Below are the code and all the weights of a small trained network. Each question names an input and a target symbol and asks about switching units off, where a switched-off unit gives its printed mean instead of its output.

import numpy as np


def w(rows, s, z=0):
    codes = np.array(rows[::2]) - 128.0
    scale = np.full(codes.shape[1], s)
    scale[-1] = z or s
    return codes * scale


def f(y):
    return np.maximum(y, 0)


def softmax(a):
    e = np.exp(a - a.max(-1, keepdims=True))
    return e / e.sum(-1, keepdims=True)


def log_softmax(a):
    a = a - a.max(-1, keepdims=True)
    return a - np.log(np.exp(a).sum(-1, keepdims=True))


def net(x, mask):
    ids = ['Ωαδεζηθσφψ'.index(c) for c in x.split()]
    T = len(ids)
    res = E[ids] + P[:T]
    r = res
    for j in range(2):
        rows = slice(2 * j, 2 * j + 2)
        q, k, v = (r @ M[0][rows].T for M in (Q, K, V))
        z = softmax(np.where(np.tri(T) > 0, q @ k.T / 2**0.5, -1e9)) @ v
        o = O[0][rows]
        res = res + np.where(mask[j], z, o[:, -1]) @ o[:, :-1]
    y = f(res @ A[0][:, :-1].T + A[0][:, -1])
    res = res + np.where(mask[2:10], y, B[0][:, -1]) @ B[0][:, :-1]
    return log_softmax(res[-1] @ U[:, :-1].T + U[:, -1])


Q, K, V, O, A, B = {}, {}, {}, {}, {}, {}
E = w([
[103,255,120,107,168],'Ω',
[218,53,103,40,117],'α',
[92,123,168,158,122],'δ',
[81,173,161,155,149],'ε',
[130,102,151,174,101],'ζ',
[93,117,173,174,123],'η',
[113,127,156,151,113],'θ',
[98,123,170,167,126],'σ',
[96,104,169,162,116],'φ',
[93,101,173,172,111],'ψ',
],0.0086)
P = w([
[96,153,58,156,47],'0',
[76,95,242,87,162],'1',
[109,62,243,56,195],'2',
[124,52,254,50,208],'3',
[153,129,109,125,83],'4',
[176,124,106,130,83],'5',
[180,119,114,145,94],'6',
[161,113,138,148,137],'7',
[164,121,145,158,147],'8',
[169,146,151,173,142],'9',
[177,177,156,154,144],'10',
[175,197,159,150,156],'11',
[168,231,164,145,159],'12',
],0.0061)
Q[0] = w([
[127,100,198,84,226],'head 1',
[201,93,123,139,66],'head 1',
[111,147,5,171,2],'head 2',
[141,204,24,128,100],'head 2',
],0.0079)
K[0] = w([
[133,141,37,179,58],'head 1',
[175,91,80,45,107],'head 1',
[43,111,244,99,187],'head 2',
[75,172,216,146,254],'head 2',
],0.0074)
V[0] = w([
[157,1,143,150,111],'head 1',
[225,86,112,53,142],'head 1',
[28,108,173,206,112],'head 2',
[67,223,145,102,189],'head 2',
],0.0089)
O[0] = w([
[117,164,115,75,163,191],'head 1',
[166,195,209,119,166,254],'head 1',
[77,88,10,117,171,25],'head 2',
[160,22,142,232,146,52],'head 2',
],0.011,0.0018)
A[0] = w([
[150,29,128,114,141,116],'neuron 1',
[171,97,162,121,173,202],'neuron 2',
[93,34,52,102,84,252],'neuron 3',
[132,169,45,76,166,128],'neuron 4',
[219,48,165,205,120,229],'neuron 5',
[55,1,10,177,214,3],'neuron 6',
[161,105,174,90,234,47],'neuron 7',
[172,117,158,156,22,143],'neuron 8',
],0.0073,0.0045)
B[0] = w([
[117,108,143,109,80,162],'neuron 1',
[136,164,113,161,125,255],'neuron 2',
[47,133,190,63,139,213],'neuron 3',
[91,156,147,67,109,163],'neuron 4',
[117,181,154,158,44,253],'neuron 5',
[247,31,48,181,147,176],'neuron 6',
[197,172,63,195,133,182],'neuron 7',
[83,135,137,99,95,186],'neuron 8',
],0.011,0.0044)
U = w([
[1,164,187,39,86,150],'Ω',
[58,139,139,153,166,235],'α',
[202,179,101,173,148,254],'δ',
[142,102,107,124,139,24],'ε',
[170,117,131,193,78,54],'ζ',
[144,101,106,120,152,99],'η',
[194,85,110,168,146,122],'θ',
[124,115,108,106,138,13],'σ',
[153,97,101,118,156,122],'φ',
[123,110,100,98,143,36],'ψ',
],0.0094,0.0037)

Each question gives the input, a string of symbols that net reads in full, and the target symbol t.
The units are the heads (2 rows each of Q, K, V and O) and the neurons (one row each of A and B). Each row of codes is followed by its name. A weight is (code - 128) times the scale printed after its matrix; where a second scale follows, it is the last column's (O, A, B and U).
mask holds one flag per unit, heads first, then neurons. A switched-off unit (its flag False) gives its mean, the last column of its rows in O or B, instead of its output. The means were averaged over made-up inputs and are rounded, as every weight is.
A unit's drop is (log p(t) with every unit on - log p(t) with that unit switched off) / (log p(t) with every unit on - log p(t) with every unit switched off).
The circuit of an input: a set's keep is (log p(t) with only the set's units on - log p(t) with every unit switched off) / (log p(t) with every unit on - log p(t) with every unit switched off). Starting from all 10 units, units are removed one at a time, each time the one whose removal leaves the highest keep (on an exact tie, the one counted first), for as long as the keep stays at least 0.8.
circuit, biggest first: the units of the circuit, biggest drop first
top k neurons: the k neurons with the biggest drops, biggest first
heads that matter: for each layer, one digit per head in row order, 1 if its drop is at least 0.15 and else 0, layers parted by /
drop when u is switched off: that unit's drop, to one decimal
input α α θ, target δ: circuit, biggest first : [head 1; neuron 7]
input Ω θ ε Ω, target ζ: top 2 neurons : [neuron 5; neuron 6]
input ζ α α α α, target δ: circuit, biggest first : [head 1; neuron 7]
input ε η ζ, target θ: circuit, biggest first : [neuron 6; head 2]
input α θ Ω α, target δ: heads that matter : 10
input α δ ψ ε η α, target Ω: circuit, biggest first : [head 2; neuron 3]
input α θ α Ω, target δ: circuit, biggest first : [neuron 7; neuron 3]
input Ω ζ Ω θ, target ζ: circuit, biggest first : [head 2; neuron 5; head 1]
input ψ φ α, target Ω: circuit, biggest first : [neuron 3; head 2; head 1]
input α Ω α θ, target δ: circuit, biggest first : [neuron 7; head 1]
input α Ω Ω Ω α ε Ω, target ζ: top 2 neurons : [neuron 5; neuron 3]
input α Ω Ω θ ε η, target Ω: top 2 neurons : [neuron 3; neuron 6]
input ψ α δ ζ ψ σ, target Ω: top neuron : [neuron 6]
input Ω Ω δ, target ζ: drop when head 1 is switched off : 0.1
input Ω α α, target ζ: drop when neuron 7 is switched off : 0.2
input α α Ω, target δ: drop when neuron 7 is switched off : 0.8
input ε Ω φ, target θ: drop when head 1 is switched off : 0.2
